Each row is followed by its grade, which names the range that a hidden value of the row falls in. A new part has a new value, new ranges and new names.
-82; 39; 130; -84; -71; -159; -250; 98; -112; -1; -86; 228; -143; 38; 7; -59; -89; 182; -185; -233; 479; -117; -27; 0; 194; 106; -402; 42; 102; 22; -69; -59; -128; -288; 79; -187; -131; 114; -117; -94; -189; -51; -167; -214
[49]
-75; 265; 78; 142; -48; 452; -207; 179; 32; -161; -264; 353; -145; -29; -41; -4; -338; 13; 110; -249; 3; 140; -180; -62; -60; -244; 156; 24; -138; 54; 74; -215; 51; -149; 108; -20; 365; 263; -47; 173; 241; 28; 95; 235
[51]
-126; 17; 175; -108; -66; -66; -217; -68; 5; 110; -28; 172; -86; 86; 85; -21; -56; 70; -114; -81; 282; -39; 67; -53; 231; -74; -181; 123; 21; -50; 77; 20; -164; -81; 86; -229; -103; 73; -206; -110; 19; -85; -42; -147
[51]
-10; -130; 201; -108; 138; 27; -1; 131; -19; 111; 129; -38; 153; 66; 165; -82; 8; 29; -52; 166; 14; 187; 41; -116; 159; -14; -144; -18; 77; -4; 354; 85; -6; 158; 2; -250; -180; 192; -312; -229; 112; -31; 124; -354
[52]
-25; 184; -86; 63; -20; 576; 1; 19; -12; -177; 87; -120; 247; -134; 206; -27; -94; -283; 304; 131; -115; 216; 34; -128; -62; -48; -57; -11; 64; -13; 239; -109; -15; 218; 255; 190; 82; 179; -163; -73; 155; 157; 58; 174
[54]
43; 61; 26; 57; 37; 46; -361; 279; 2; -125; -70; 116; -52; 234; -22; -165; 9; -20; 72; 14; 97; 29; -54; -160; 108; 236; -1; -294; -170; -23; 211; 262; -82; 55; 118; -168; -147; 106; -244; 38; -133; 10; -81; 178
[52]
-94; 40; 63; 63; 154; -84; 44; 8; -40; 77; 204; -173; 262; -121; 19; 57; 25; 194; -15; -17; 165; 103; 69; 58; 191; 145; -163; 75; 92; -26; -17; -111; 102; -113; -96; -169; -368; 119; 49; -186; -95; -73; 122; -298
[54]
30; 85; -119; -35; -49; -129; -252; 84; -91; -93; -32; 113; -13; 111; 117; -147; -25; -15; 131; -131; 412; 97; 36; -165; 17; 63; -232; -145; -117; -139; 100; -129; -257; -173; 53; -178; -108; -31; -309; 71; -216; 48; -234; 0
[67]
-3; 134; 77; 199; 261; 206; 78; 201; 65; -159; 75; -157; 327; -349; -43; 302; -299; -25; -31; -134; -1; 72; -178; 155; 107; 148; -218; -61; 45; 159; -34; 14; 168; -104; -94; -31; -3; 345; 206; -229; 172; 120; 196; -27
[69]
-41; 138; -113; -32; -164; 262; -250; -66; -52; -76; -42; 205; -102; 56; 111; -96; 66; -187; 157; -47; 110; 192; 63; -188; -25; -174; -50; -56; -68; -102; 181; -115; -170; -48; 336; 125; 90; -84; -370; 152; -5; 11; -190; 135
[71]
-101; 201; -41; -1; -222; -84; -342; -100; 24; -20; -86; 234; -138; 206; 84; -267; -34; 50; 163; -114; 363; 68; 90; -159; 53; -83; 3; -9; -150; -306; 68; -233; -209; -207; 109; -198; -10; -14; -451; 76; -56; -41; -123; 145
[48]
39; 164; -125; 268; -20; 50; -135; 47; -82; -200; -183; 170; -181; -93; -179; 49; -14; 28; -202; -112; 164; 5; -279; 258; -70; 262; -74; -46; -1; 171; -180; 20; 202; -374; 57; 254; 240; -3; 77; 66; -107; -45; -72; 34
[59]
-75; 76; -28; 160; 29; 237; -56; -134; -32; 67; -62; 88; -84; -65; -126; 126; 126; 86; -119; 61; -173; 54; -151; 187; 34; 92; 124; 150; -3; 155; -76; 85; 206; -46; 160; 181; 48; 18; 221; 63; 57; -145; 128; 17
[51]
51; -59; -41; 21; -43; 112; 143; -119; 50; 110; 190; -116; -71; -55; 5; 132; 99; -104; -241; 257; -230; 233; -182; 214; 63; -131; -143; -20; 115; -6; 186; 198; -31; 394; 93; 265; 148; 71; -148; -58; 63; 65; 91; -280
[67]
108; 49; -221; 279; 137; -155; 189; -262; 21; -29; 114; -361; 36; -116; -17; 326; -5; -89; -6; 283; -70; 211; -183; 295; -15; 201; -4; 31; -97; 79; -93; 308; 63; 190; -245; 168; 17; -120; 138; -36; -223; 134; 141; -85
[59]
-68; 64; -78; -23; -67; 219; -126; -48; 63; 104; 98; 47; 96; 137; 145; -188; 66; -32; 282; 192; -160; 345; 38; -191; 8; -264; 150; -106; -107; -299; 386; -174; -149; 318; 141; -155; -32; 139; -356; 85; 161; -23; 67; 61
[48]
125; -74; 231; 19; 181; 146; -12; 270; 52; 5; -72; 195; -195; -108; -150; 289; -164; -15; -408; -157; -173; 88; -329; 116; 72; -91; -150; -89; -74; 295; 88; 329; 90; -44; 86; 81; 258; 165; -57; -13; 254; 80; 153; -200
[67]
-107; 140; -8; 40; 0; -97; -114; 24; -90; -14; -10; 72; 117; -51; 46; -96; -88; 224; 45; -207; 419; 19; 24; 13; 87; 118; -219; 94; 44; -91; -89; -348; -17; -345; -54; -225; -173; 143; -15; -78; -117; -70; -38; -135
[49]
-370; 508; 19; -80; -454; 725; -106; -515; 93; -122; 41; -93; 305; -61; 360; -93; -181; -290; 380; -226; 390; -184; 439; -47; 236; 68; -176; 634; 189; -198; -103; -373; -145; -52; 454; 225; 0; 304; -131; -330; 79; 81; -26; 609
[48]
-50; 193; -84; 258; 95; 319; -110; 131; -122; -230; -141; 58; 112; -205; -80; 83; -87; 7; -61; -113; 156; -82; -169; 192; -13; 319; -86; 44; 98; 271; -148; -70; 204; -274; 63; 159; 69; 137; 393; -15; -46; -80; -29; 77
[54]
-66; -46; -24; -79; 75; -48; 68; -193; 120; 228; 295; -211; 300; 6; 173; 127; 75; -63; 48; 114; -7; 271; 132; -6; 226; -169; -73; 34; -60; -215; 282; 4; -216; 311; -71; -212; -234; 88; -165; -119; 70; -31; 70; -178
[50]
91; 35; -19; 264; 147; 201; -54; 171; -2; -119; -197; 208; -186; -150; -136; 178; -172; -59; -253; 60; -161; 130; -416; 208; -140; -128; 115; -119; -67; 258; 67; 107; 124; -35; -61; 133; 458; 37; 157; 154; 261; -28; 105; -129
[52]
-159; 151; 1; -28; -94; 170; -171; 59; -31; -38; 42; 45; 195; 67; 184; -214; -108; 45; 247; -24; 270; 153; 122; -142; 140; -54; -132; -4; 84; -213; 237; -305; -139; 75; 44; -245; -151; 294; -203; -88; -61; -33; -70; -5
[51]
38; 51; -128; 267; 115; -288; -2; -160; 10; 66; -68; -37; -157; 97; -128; 173; 6; 170; -61; 83; 50; 215; -181; 227; 21; 91; 235; 50; -253; 34; -79; 166; 85; -37; -333; -93; 14; -120; 128; 162; -240; -77; 118; -99
[48]
-24; -46; -61; -125; 36; 184; 61; -202; 50; 168; 280; -306; 319; 8; 291; -6; 101; -159; 218; 356; -155; 145; 121; -114; 97; -23; -135; 55; 21; -175; 294; 77; -251; 519; 148; -104; -243; 103; -161; -185; 131; 100; 125; -35
[67]
-35; 138; -28; 147; -34; 250; -102; 36; 5; -106; -79; 97; -62; -24; -15; 57; -110; -81; -63; -11; 46; 103; -133; 109; 37; -38; 17; 3; 1; 82; 86; 29; 9; 49; 38; 111; 197; 115; 26; 53; 14; -15; -10; 26
[52]
-123; 230; -27; 142; -26; 401; -192; 56; -107; -120; -238; 286; 13; -55; 46; -150; -129; 76; 144; -143; 148; 34; -60; -51; -119; -34; 138; 161; -23; 72; -6; -397; 104; -320; 129; -37; 180; 119; 105; 118; 178; -132; 34; 126
[52]
-146; 224; 10; 53; -226; -51; -107; -324; -20; 11; -165; 221; -277; 106; 26; 92; -116; 46; -93; -303; 471; 92; 89; 128; 140; -132; 17; 392; -92; -4; -143; -137; -56; -339; -65; 47; 173; -88; -129; 96; -241; -91; -109; -11
[69]
58; -95; -22; -45; -65; -8; 12; -115; -22; 112; 110; -38; -228; 128; 53; 77; 115; -78; -52; 294; -162; 339; -94; 5; 80; -154; -97; -73; 6; -35; 270; 316; -99; 425; 102; 123; 17; -28; -358; 34; -172; 94; 4; -235
[59]
-153; 293; 2; 74; -159; -54; -179; -157; -41; -77; -65; 71; -64; 94; 15; -32; -102; 145; 152; -311; 489; 37; 159; -10; 177; 159; -83; 232; -81; -101; -188; -171; 7; -372; 2; -73; -168; 52; -148; -17; -361; -8; -72; 149
[69]
-141; 189; 95; -79; -43; 9; -331; 66; -143; -64; -95; 179; 65; 132; 167; -269; -78; 174; 308; -266; 527; -40; 259; -342; 98; 148; -129; 132; -85; -110; -25; -311; -95; -446; 139; -358; -352; 36; -271; -39; -175; -45; -90; 83
[54]
9; 27; -79; 94; -32; -102; -81; -102; -82; 46; -53; 114; -222; 95; -15; -40; 77; 103; 11; 120; 46; 261; -104; 16; -41; -67; 59; 2; -80; -43; 68; -10; 32; -44; -9; 2; 44; -105; -221; 133; -144; -45; 11; -174
[69]
65; -35; 39; 94; 37; -87; -108; 96; -21; -37; -136; 108; -266; 29; -70; 185; -175; 3; -309; 49; 119; -14; -309; 218; 97; 35; -186; -65; -1; 197; 28; 338; -115; 152; -119; -15; 197; 87; 114; 23; -125; 41; -48; -191
[49]
-59; 193; 27; 130; -73; 221; -249; -99; 78; -37; -222; 186; -208; 78; -28; 58; -183; -16; 51; -20; -12; -81; -150; 28; 15; -15; 160; 113; -200; 40; -62; 132; -76; 24; 111; -35; 202; 67; 60; 102; 131; 25; 109; 327
[59]
-97; 77; -61; 5; -120; 328; -190; -253; -66; 58; -115; 147; -134; 86; 93; -19; 136; -103; 57; 144; -44; 11; 20; -29; 7; -18; 103; 212; -29; 71; 66; 79; -65; 90; 308; 134; 68; -95; 3; 95; 40; -105; -28; 148
[71]
-26; 33; 201; -16; 111; 159; -29; 74; 223; 31; 145; 10; 230; -197; 26; 201; -160; -170; -246; -146; -31; 41; -66; 74; 212; -135; -194; -59; -10; -25; 177; 73; -52; -39; 96; -66; 105; 253; -215; -262; 487; 31; 141; -63
[48]
-30; 33; -108; 67; -83; 117; 127; -395; 25; 195; 62; -30; -162; -12; 57; 133; 86; -20; 7; 253; -236; 305; -93; 121; -63; -303; 163; 229; -61; -68; 69; -13; -20; 249; 50; 176; 187; -120; -96; 120; 98; -2; 183; -140
[50]
-18; 142; -139; 28; 80; 132; -164; 31; -10; 4; 152; -130; 346; 19; 109; -245; 141; 82; 426; 65; -26; 89; 101; -253; -46; 249; 0; -121; -158; -264; 78; -232; -34; -63; 226; -203; -387; 91; -190; -44; 84; 41; 119; 252
[67]
-137; 193; 95; -48; -161; -24; -360; -168; -19; -10; -270; 374; -198; 175; 129; -126; -144; 22; 41; -307; 529; -108; 145; -152; 76; -77; 27; 281; -199; -58; -62; -193; -194; -480; 90; -245; 88; -102; -265; 62; 35; -114; -119; 155
[51]
56; 7; 27; -68; 50; -314; -300; 234; -66; -137; -84; 126; -19; 156; 187; -105; -244; -38; 129; -111; 549; 126; 24; -247; 106; 2; -320; -255; -138; -116; 239; 10; -349; -113; -159; -459; -116; 59; -441; -33; -235; 109; -247; -129
[48]
14; 168; -68; 190; -57; 140; -93; -142; 56; -65; -78; 33; -135; 99; -50; 19; 29; -73; 16; 52; -48; 124; -88; 95; -11; 119; 202; 68; -179; 16; 3; 163; 112; -42; 73; 169; 153; -37; -148; 62; -19; 8; 99; 209
[51]
32; 155; -203; 243; -91; -158; -192; -175; -26; -144; -28; -81; -239; 17; -110; 149; 42; -95; -107; 101; 221; -70; -133; 219; 66; 264; -99; -64; -63; 60; -212; 339; -94; 4; 3; 235; -4; -234; 76; 88; -396; 56; -155; 82
[54]
31; 84; -163; 67; 33; 47; -183; 120; -125; -124; -103; 149; 43; -18; 44; -59; -11; -17; 24; -136; 293; 77; -89; -13; -55; 115; -159; -101; -59; 34; 53; -167; -98; -237; 47; -48; 36; 12; -10; 103; -99; -42; -195; -7
[67]
-39; 45; 55; 61; -21; 143; -30; -254; 123; 96; -65; 117; -130; -97; -45; 332; -46; -156; -388; -91; -3; -65; -144; 287; 132; -109; -12; 241; -66; 176; -62; 227; -61; -38; 81; 181; 304; -41; 134; -15; 248; -79; 53; -6
[50]
-37; 207; -154; 194; -152; 193; -160; -171; 10; -26; -128; 61; -209; 107; -72; -56; 12; 51; 50; 121; -56; -41; -180; 150; -54; 127; 164; 101; -110; -24; -115; 64; -16; 126; 119; 152; 144; 19; 139; 155; -65; 1; 77; 269
[67]
-97; 61; 176; -61; -3; -200; -157; -131; 92; 120; 103; -50; 13; 73; 108; 24; -106; 69; 10; -16; 258; -47; 135; -95; 248; -27; -132; 113; -87; -154; 6; 90; -201; -14; -25; -312; -259; 10; -255; -172; 4; 31; 96; -95
[52]
-179; 340; 49; -17; -293; 311; -31; -264; 101; -37; 97; -1; 94; 27; 125; -113; -57; -63; 148; -251; 241; 106; 231; -16; 155; -17; -66; 319; 21; -235; -20; -293; 28; -197; 250; 162; 17; 194; -414; -169; 28; 55; 62; 243
[50]
-33; -41; -8; 48; 150; -51; -64; -127; -44; 83; 59; -195; 117; -38; 106; 121; -4; 40; 107; 307; -14; -25; -45; 11; 111; 204; -132; 51; 10; 51; 16; 244; -83; 241; -18; -198; -276; 35; 152; -152; -69; 31; 119; -77
[69]
-190; 295; -131; 112; -83; 386; -116; -91; -64; -107; -21; -4; 229; -184; 44; 42; -98; 39; 186; -193; 218; -68; 22; 88; 81; 157; -167; 188; 109; -3; -162; -321; -11; -131; 178; 68; -88; 239; 332; -34; -67; -30; -51; 244
[49]
-146; 209; -18; 65; -99; 263; -184; -75; 36; 32; 31; 35; 74; 143; 13; -165; 82; 102; 254; -4; -30; 128; 97; -96; 110; 82; 169; 71; -96; -177; 88; -109; 57; 43; 196; -57; -185; 170; -135; 25; -33; -69; 102; 261
[51]
61; 47; 190; -72; -67; 82; -315; 277; -61; -154; -218; 363; -271; 241; 81; -232; -135; -61; -24; -141; 260; 106; -35; -254; 16; -11; -91; -120; -119; 42; 258; 93; -53; -223; 173; -121; 156; 79; -610; 9; 3; 56; -98; -3
[71]
-202; 317; 7; 43; -80; 236; -174; -221; 113; -72; 70; -156; 406; -97; 169; -32; -124; -74; 214; -170; 339; -277; 214; 6; 211; 335; -170; 265; 2; -150; -167; -172; -103; -200; 174; -127; -237; 224; 69; -318; 124; 17; 60; 424
[50]
-4; 15; 70; 104; 44; -279; -92; -132; 24; 29; 36; -180; -163; 123; -73; 262; -30; 48; -182; 87; 198; -75; -47; 198; 315; 326; -148; 75; -64; 134; -125; 584; -56; 163; -153; -46; -246; -32; 95; -119; -445; 52; 15; -73
[71]
-133; 179; -37; 63; -83; 405; -100; -21; -48; -57; 10; 8; 95; -31; 108; -87; -66; -14; 220; 88; -5; 118; 14; -56; 35; -41; -16; 77; 98; -48; 122; -168; -13; 173; 178; 34; -26; 209; 6; -11; 12; 6; 44; 87
[52]
